Below are the code and all the weights of a small trained network. Each question names an input and a target symbol and asks about switching units off, where a switched-off unit gives its printed mean instead of its output.

import numpy as np


def w(rows, s, z=0):
    codes = np.array(rows[::2]) - 128.0
    scale = np.full(codes.shape[1], s)
    scale[-1] = z or s
    return codes * scale


def norm(h):
    return h / np.sqrt((h * h).mean(-1, keepdims=True) + 1e-5)


def f(y):
    return y / 2 * (1 + np.tanh(0.7978845608 * (y + 0.044715 * y**3)))


def softmax(a):
    e = np.exp(a - a.max(-1, keepdims=True))
    return e / e.sum(-1, keepdims=True)


def log_softmax(a):
    a = a - a.max(-1, keepdims=True)
    return a - np.log(np.exp(a).sum(-1, keepdims=True))


def net(x, mask):
    ids = ['δεηλμσ'.index(c) for c in x.split()]
    T = len(ids)
    res = E[ids] + P[:T]
    u = 0
    for l in range(2):
        r = norm(res)
        for j in range(2):
            rows = slice(4 * j, 4 * j + 4)
            q, k, v = (r @ M[l][rows].T for M in (Q, K, V))
            z = softmax(np.where(np.tri(T) > 0, q @ k.T / 4**0.5, -1e9)) @ v
            o = O[l][rows]
            res = res + np.where(mask[u + j], z, o[:, -1]) @ o[:, :-1]
        u += 2
        y = f(norm(res) @ A[l][:, :-1].T + A[l][:, -1])
        res = res + np.where(mask[u : u + 4], y, B[l][:, -1]) @ B[l][:, :-1]
        u += 4
    return log_softmax(norm(res)[-1] @ U[:, :-1].T + U[:, -1])


Q, K, V, O, A, B = {}, {}, {}, {}, {}, {}
E = w([
[59,21,181,127,169,155],'δ',
[87,58,36,91,79,122],'ε',
[119,2,175,140,198,100],'η',
[74,117,53,121,80,174],'λ',
[185,101,44,160,108,81],'μ',
[169,164,95,212,138,182],'σ',
],0.0046)
P = w([
[87,65,53,147,254,122],'0',
[81,93,85,212,140,117],'1',
[140,54,92,170,146,209],'2',
[66,107,116,192,146,66],'3',
[165,130,114,73,151,153],'4',
[153,89,131,146,98,187],'5',
[85,120,153,165,101,66],'6',
[171,154,159,73,121,149],'7',
[173,128,176,130,52,173],'8',
[110,152,215,165,58,36],'9',
[162,131,164,54,143,164],'10',
],0.0059)
Q[0] = w([
[78,30,175,162,99,115],'L0H1',
[84,162,130,176,146,54],'L0H1',
[70,170,122,157,152,66],'L0H1',
[111,203,108,7,182,137],'L0H1',
[132,164,132,121,171,125],'L0H2',
[147,186,166,135,212,113],'L0H2',
[160,173,113,5,154,119],'L0H2',
[133,81,131,111,145,133],'L0H2',
],0.018)
K[0] = w([
[163,170,177,80,52,123],'L0H1',
[167,187,85,138,98,123],'L0H1',
[163,203,62,135,82,126],'L0H1',
[87,93,4,110,153,133],'L0H1',
[113,133,106,126,160,113],'L0H2',
[118,145,97,107,214,100],'L0H2',
[57,184,127,109,174,50],'L0H2',
[112,95,157,146,157,121],'L0H2',
],0.02)
V[0] = w([
[121,167,69,107,67,130],'L0H1',
[14,125,135,61,108,161],'L0H1',
[159,133,79,126,116,134],'L0H1',
[254,33,87,131,108,14],'L0H1',
[65,137,135,172,71,134],'L0H2',
[129,115,136,161,117,92],'L0H2',
[224,123,142,35,127,192],'L0H2',
[160,143,116,70,161,172],'L0H2',
],0.0096)
O[0] = w([
[83,179,58,67,168,156,2],'L0H1',
[66,92,177,184,96,161,102],'L0H1',
[131,189,97,96,106,133,125],'L0H1',
[213,126,118,1,112,80,205],'L0H1',
[141,116,161,57,135,127,199],'L0H2',
[99,150,150,125,111,136,156],'L0H2',
[107,40,59,190,218,163,13],'L0H2',
[156,98,85,162,146,119,59],'L0H2',
],0.0077,0.0043)
A[0] = w([
[159,146,107,129,149,249,2],'L0N1',
[98,107,81,103,91,177,64],'L0N2',
[160,170,61,175,214,134,33],'L0N3',
[100,114,103,161,131,208,69],'L0N4',
],0.019,0.0057)
B[0] = w([
[128,107,228,6,48,9,143],'L0N1',
[132,92,146,145,213,151,150],'L0N2',
[192,191,85,216,155,99,255],'L0N3',
[55,166,69,121,126,132,186],'L0N4',
],0.016,0.0057)
Q[1] = w([
[218,179,121,102,142,157],'L1H1',
[188,131,149,121,114,160],'L1H1',
[146,111,143,107,133,130],'L1H1',
[52,93,154,120,180,119],'L1H1',
[66,81,83,52,100,94],'L1H2',
[183,157,138,128,156,255],'L1H2',
[33,26,173,108,134,126],'L1H2',
[191,69,147,122,141,89],'L1H2',
],0.021)
K[1] = w([
[166,86,43,173,136,170],'L1H1',
[197,126,92,140,170,144],'L1H1',
[142,119,117,159,71,136],'L1H1',
[111,145,168,139,109,160],'L1H1',
[88,63,136,33,156,138],'L1H2',
[169,192,116,200,159,199],'L1H2',
[37,6,152,145,83,155],'L1H2',
[203,60,128,139,88,121],'L1H2',
],0.02)
V[1] = w([
[91,60,82,161,90,83],'L1H1',
[152,105,61,124,201,188],'L1H1',
[131,136,144,76,59,124],'L1H1',
[140,90,116,129,142,163],'L1H1',
[197,89,102,155,108,168],'L1H2',
[167,34,2,184,167,40],'L1H2',
[170,228,248,117,39,86],'L1H2',
[164,156,156,132,204,28],'L1H2',
],0.0068)
O[1] = w([
[161,132,93,37,70,99,98],'L1H1',
[88,183,134,156,58,78,104],'L1H1',
[103,70,140,159,202,156,101],'L1H1',
[118,192,113,145,77,81,93],'L1H1',
[72,235,126,151,176,157,164],'L1H2',
[108,186,141,119,246,253,251],'L1H2',
[24,118,92,137,129,14,163],'L1H2',
[71,108,211,186,238,131,208],'L1H2',
],0.005,0.0033)
A[1] = w([
[59,134,56,149,71,218,63],'L1N1',
[172,190,249,99,58,217,108],'L1N2',
[72,127,159,103,92,119,84],'L1N3',
[126,140,133,170,2,53,4],'L1N4',
],0.026,0.0044)
B[1] = w([
[29,85,79,177,64,80,173],'L1N1',
[244,43,125,112,57,229,250],'L1N2',
[212,174,87,111,134,115,170],'L1N3',
[54,210,251,116,103,200,210],'L1N4',
],0.022,0.019)
U = w([
[83,219,226,106,97,149,138],'δ',
[208,48,125,131,83,212,139],'ε',
[110,46,203,140,231,97,7],'η',
[32,90,56,155,65,95,251],'λ',
[146,148,62,2,137,45,113],'μ',
[183,209,64,226,175,116,111],'σ',
],0.0053,0.0012)

Each question gives the input, a string of symbols that net reads in full, and the target symbol t.
The units are the heads (4 rows each of Q, K, V and O) and the neurons (one row each of A and B). Each row of codes is followed by its name. A weight is (code - 128) times the scale printed after its matrix; where a second scale follows, it is the last column's (O, A, B and U).
mask holds one flag per unit, layer by layer, with each layer's heads first. A switched-off unit (its flag False) gives its mean, the last column of its rows in O or B, instead of its output. The means were averaged over made-up inputs and are rounded, as every weight is.
A unit's drop is (log p(t) with every unit on - log p(t) with that unit switched off) / (log p(t) with every unit on - log p(t) with every unit switched off).
The circuit of an input: a set's keep is (log p(t) with only the set's units on - log p(t) with every unit switched off) / (log p(t) with every unit on - log p(t) with every unit switched off). Starting from all 12 units, units are removed one at a time, each time the one whose removal leaves the highest keep (on an exact tie, the one counted first), for as long as the keep stays at least 0.8.
circuit, biggest first: the units of the circuit, biggest drop first
most important unit: the unit with the biggest drop
k most important neurons: the k neurons with the biggest drops, biggest first
top k neurons in layer l: the k neurons of layer l with the biggest drops, biggest first
heads that matter: for each layer, one digit per head in row order, 1 if its drop is at least 0.15 and else 0, layers parted by /
input σ λ λ, target μ: 4 most important neurons => [L0N1 L0N2 L1N2 L1N4]
input σ λ λ λ μ σ η, target σ: most important unit => L0H2
input σ λ λ δ η δ σ, target σ: heads that matter => 11 / 00
input σ σ μ μ δ σ ε μ η δ, target μ: heads that matter => 10 / 00
input δ δ δ σ μ σ η, target σ: circuit, biggest first => [L0H1 L0H2 L1N2 L0N3]
input δ μ σ σ λ δ ε, target λ: circuit, biggest first => [L0H1 L1N1]
input λ δ μ ε μ δ δ σ, target δ: circuit, biggest first => [L1H2 L1N2]
input ε η σ σ δ μ λ λ μ, target λ: heads that matter => 01 / 00
input σ ε ε ε λ η σ δ, target δ: circuit, biggest first => [L1H2 L0H1 L1N4]
input ε σ λ σ σ σ δ, target σ: circuit, biggest first => [L0H2 L0N3 L0H1 L1N2]
input ε σ λ σ σ σ ε, target σ: circuit, biggest first => [L0H2 L0H1 L0N3 L1N2]
input ε δ λ μ, target μ: 2 most important neurons => [L1N4 L1N2]
input σ ε ε σ σ ε ε η ε ε, target η: 2 most important neurons => [L1N2 L1N4]
input σ η σ η ε, target δ: heads that matter => 00 / 01
input η μ ε δ μ ε, target λ: circuit, biggest first => [L0H1 L0H2 L1N1 L0N4]
input λ ε δ η, target η: 4 most important neurons => [L1N2 L1N4 L0N3 L1N1]
input σ λ ε, target η: 2 most important neurons => [L0N2 L1N2]
input σ λ σ, target δ: circuit, biggest first => [L0N1 L1N4]
input μ ε η σ ε ε δ, target η: top 3 neurons in layer 1 => [L1N2 L1N4 L1N3]
input λ λ μ, target σ: circuit, biggest first => [L1N2 L1N4]
input δ σ ε λ σ λ, target λ: top 2 neurons in layer 1 => [L1N1 L1N2]
input δ ε η λ η δ η, target η: heads that matter => 01 / 00
input ε δ η δ, target η: 4 most important neurons => [L1N2 L1N4 L1N1 L0N3]
input ε δ λ η σ λ μ δ μ, target λ: heads that matter => 11 / 00
input λ μ σ δ δ μ σ η, target δ: 2 most important neurons => [L0N3 L1N4]
